The symbols move the states like this.
%: z564->z261, z673->z548, z683->z934, z796->z216, z212->z597, z20->z4, z602->z500, z215->z931, z152->z904, z451->z564, z243->z646, z548->z243, z286->z579, z457->z673, z500->z683, z511->z286, z246->z144, z827->z687, z880->z417, z600->z297, z297->z629, z410->z600, z529->z215, z151->z274, z922->z152, z495->z166, z261->z212, z795->z457, z161->z626, z747->z796, z216->z495, z687->z45, z409->z497, z274->z265, z166->z880, z417->z795, z4->z511, z934->z922, z144->z74, z497->z451, z74->z529, z45->z161, z265->z20, z579->z410, z597->z246, z626->z602, z931->z151, z629->z409, z904->z747, z646->z827
$: z564->z795, z673->z497, z683->z265, z796->z74, z212->z880, z20->z500, z602->z4, z215->z904, z152->z931, z451->z457, z243->z629, z548->z409, z286->z161, z457->z451, z500->z20, z511->z626, z246->z495, z827->z600, z880->z212, z600->z827, z297->z646, z410->z687, z529->z747, z151->z922, z922->z151, z495->z246, z261->z417, z795->z564, z161->z286, z747->z529, z216->z144, z687->z410, z409->z548, z274->z934, z166->z597, z417->z261, z4->z602, z934->z274, z144->z216, z497->z673, z74->z796, z45->z579, z265->z683, z579->z45, z597->z166, z626->z511, z931->z152, z629->z243, z904->z215, z646->z297

In the rows, 24 means zero.

The rows follow the links: the fewer symbols apart two states are, the more alike their rows tend to be.

Each row is also shifted at random along 4 hidden directions that mean nothing.

Known rows, each with its state:
[ 18  23  25  21  21  27  23  14  18  29  22  33  28  21  33  29  15  29  14  18  13  20  24  29  11  25  23  28  32  16  20  12  24  23  23  40  17  27  28  18  17  21  13  28  14  29  34  29  36  22  15  27  20]; state z922
[ 18  33  31  25  23  30  21  24  20  22  29  22  31  24  19  26  27  23  21  27  26  30  32  32  22  27  22  10  15  25  22  28  17  21  28  24  25  30  29  24  32  14  18  19  25  28  30  22  23  24  18  13  29]; state z286
[ 22  18  18  19  22  19   9  26  25  16  27  18  25  34  19  25  25  23  30  26  21  27  35  24  23  38  23  22  22  29  20  26  24  21  23  20  19  26  26  18  24  22  23  20  24  13  15  13  30  21  26  21  14]; state z215
[ 16  30  22  20  27  26  15  27  19  13  22  17  30  20  17  17  25  26  21  26  22  23  25  36  25  20  24  17  19  20  17  32  19  20  30  18  26  25  24  28  37  30  17  19  32  23  28  15  22  23  22  11  25]; state z20
[ 18  21  17  14  24  23  11  25  21  18  22  21  19  31  27  24  26  28  22  24  18  20  23  27  21  29  20  26  29  19  15  17  31  23  19  19  17  24  13  14  26  27  15  19  24  21  18  15  29  25  26  29  16]; state z151
[ 18  25  25  23  23  29  20  31  23  24  13  26  32  22  17  16  24  23  20  22  18  22  21  34  28  21  27  21  25  24  23  27  18  27  30  32  21  20  26  28  31  28  19  27  25  26  35  23  28  28  18  14  30]; state z152
[ 21  26  30  29  22  29  14  34  28  32  17  25  27  31  20  25  28  19  26  27  16  23  28  25  22  35  20  23  30  31  22  19  22  29  23  32  16  22  24  20  28  16  22  23  24  29  28  25  29  30  19  26  30]; state z297
[ 24  20  16  20  29  18  24  15  19  18  19  20  20  17  25  20  21  30  23  24  21  21  18  25  26  11  27  32  27  14  17  25  25  19  26  14  29  21  16  27  28  41  27  24  28  18  21  18  22  20  32  24  22]; state z243
[ 23  29  23  20  27  21  27  15  18  22  34  20  15  24  30  29  23  29  20  27  27  26  24  22  19  21  21  19  21  15  19  22  30  17  22  14  28  28  18  20  22  22  16  19  21  26  19  21  22  21  25  30  19]; state z687
[ 32  20  26  29  20  23  18  30  33  28  22  24  24  31  21  24  31  15  30  23  17  27  28  15  30  31  23  28  26  34  22  25  21  24  26  20  28  26  17  18  18  22  32  25  21  20  19  25  27  26  29  28  27]; state z880
[ 16  25  25  21  21  28  21  24  22  28  23  30  25  25  31  28  20  27  19  22  21  19  23  27  14  31  21  22  27  22  24  15  29  29  19  38  10  25  28  17  22  13  12  24  19  30  28  28  31  25  14  28  22]; state z934
[ 18  32  26  22  27  29  20  32  22  18  23  20  24  21  18  19  30  25  21  29  24  21  22  34  28  20  20  15  19  20  20  27  24  23  28  17  27  26  18  26  36  27  17  17  29  29  28  19  18  27  22  17  28]; state z4
[ 33  22  25  26  26  21  32  23  30  26  29  26  18  23  25  19  24  18  25  20  27  26  18  17  31  16  28  21  15  25  28  31  25  24  21  18  29  21  21  30  15  24  27  29  21  21  22  27  22  21  25  30  26]; state z212
[ 22  26  31  30  18  26  22  24  23  27  21  24  33  22  19  29  21  24  24  25  23  25  30  27  18  30  21  23  28  31  26  23  16  24  27  36  22  25  33  23  29  15  28  23  24  26  29  27  26  27  20  16  27]; state z600
[ 18  31  24  21  23  27  23  30  20  24  18  17  22  25  20  28  26  25  21  29  30  22  25  24  21  29  14  25  28  27  24  16  26  25  26  25  17  26  20  18  29  25  24  18  30  31  24  26  16  31  26  24  24]; state z602
[ 21  31  28  27  21  27  25  14  18  24  18  20  34  14  19  32  18  27  18  24  19  27  33  28  19  15  19  30  28  23  16  21  13  14  38  30  34  30  24  21  29  33  28  23  23  32  34  29  23  27  28  14  30]; state z579
[ 23  13  18  22  24  13  16  15  20  17  27  24  28  25  22  20  19  28  29  24  23  25  29  29  21  26  32  21  21  21  23  35  19  20  20  21  23  20  34  31  26  23  24  27  25   7  18  11  29  14  21  16  16]; state z548
[ 26  26  27  28  26  30  24  25  28  24  11  23  32  18  18  17  22  18  19  19  13  25  23  27  35  11  23  31  24  23  15  29  13  20  38  25  37  24  15  27  25  40  30  31  22  26  36  29  26  27  28  14  37]; state z796

Start, symbols taken left to right, then the state you end at.
Answer with the state's name.
[ 21  25  20  21  27  21  21  16  18  17  31  17  22  23  26  24  20  29  23  26  24  28  28  29  22  20  25  19  18  18  18  29  24  16  25  14  29  26  23  26  28  26  21  21  25  17  21  15  25  18  23  21  19]
% $ $: z687
[ 24  27  28  27  25  28  20  34  28  21  20  28  32  22  17  14  26  18  24  21  19  25  23  33  30  21  28  15  18  27  25  34  17  26  28  26  27  21  28  33  27  21  21  27  24  25  34  25  28  26  15  15  33]
$ $: z747
[ 16  22  18  17  24  21  14  18  18  13  20  18  29  23  20  21  20  31  21  24  18  23  28  35  21  20  25  26  26  17  13  25  20  19  28  22  23  25  24  23  32  35  17  24  25  17  25  13  29  22  25  16  18]
$ %: z922
[ 23  32  30  29  23  31  26  31  24  30  13  19  27  20  20  27  26  21  20  27  21  22  24  23  28  21  15  31  33  27  19  14  22  24  32  28  28  28  13  17  28  33  30  19  27  37  30  31  18  34  30  25  35]
% % % %: z409
[ 27  25  29  30  24  27  23  29  31  26  22  25  29  24  18  20  26  15  24  20  17  28  27  24  32  21  25  22  20  29  22  31  16  22  32  24  34  23  21  27  24  25  29  28  20  24  32  28  26  25  24  17  34]
% $ %: z144
[ 31  20  23  26  26  20  36  19  26  26  25  26  24  17  25  19  19  23  24  18  25  25  19  20  28  11  32  26  18  21  28  32  20  22  25  23  31  20  26  36  18  29  30  34  20  18  27  28  23  18  24  21  28]
% $ % %: z795
[ 29  18  24  27  26  23  34  19  27  33  20  31  22  19  31  20  20  24  21  17  18  20  14  18  28  11  30  32  28  18  24  23  25  25  23  26  28  18  18  30  15  30  26  33  17  24  28  30  26  22  23  31  30]
% $ $: z261
[ 28  12  18  23  21  16  28  14  24  28  26  27  21  23  32  27  19  29  27  22  24  19  19  16  20  22  27  35  30  21  27  18  28  27  15  24  20  22  26  19  16  25  31  26  20  15  15  23  27  19  31  33  16]
$ % % $: z417
[ 17  28  24  21  22  27  22  25  18  23  20  22  26  25  22  30  21  27  21  25  26  23  28  26  17  30  18  24  28  25  22  15  23  22  26  34  15  24  28  18  28  22  21  20  26  30  26  25  22  27  23  22  20]
$ % $ $: z4
[ 24  24  19  21  31  21  20  22  22  19  21  17  18  23  23  18  27  28  24  27  21  23  21  25  29  17  24  25  21  18  15  28  27  20  25   8  29  23  13  27  31  35  23  21  29  20  19  16  21  23  29  25  24]
% $: z600
[ 32  16  23  27  21  21  23  23  30  28  23  26  20  28  25  26  26  20  29  23  20  24  26  13  26  26  23  34  31  29  25  20  24  26  21  22  26  23  18  19  17  26  34  27  21  22  17  25  26  25  32  30  24]
$ % $ $: z212
[ 31  21  22  25  25  22  28  19  28  24  28  19  18  25  25  25  24  20  25  22  26  29  24  14  31  20  23  29  21  27  23  24  26  19  28  16  33  24  16  22  15  30  30  26  21  20  19  27  20  23  32  30  24]
% % $: z796
[ 16  26  20  17  23  22  19  17  16  15  25  23  25  18  24  24  19  32  20  24  22  22  23  35  17  19  24  21  22  14  18  24  23  20  25  23  24  26  27  24  29  29  14  21  25  22  24  18  25  19  22  16  18]
$ % %: z922
[ 18  32  28  25  25  28  20  28  21  17  31  22  28  23  21  25  27  24  21  28  26  26  27  32  20  27  23  10  14  23  22  29  22  21  26  21  26  28  28  25  30  13  15  17  26  28  28  22  22  25  17  16  27]
% $: z161
[ 21  28  27  25  23  31  21  36  27  26  20  28  27  24  22  14  29  19  20  24  20  20  18  30  29  25  25  16  21  23  25  25  24  31  24  27  21  20  21  26  25  19  15  25  23  31  32  29  27  28  15  22  32]
$ % % $: z922
[ 28  20  23  27  24  22  33  21  25  35  20  34  23  18  33  20  20  26  22  20  21  18  14  20  24  16  29  29  28  19  28  20  26  27  19  29  21  18  24  28  16  23  25  32  19  25  27  31  27  21  19  32  29]
$ $: z451
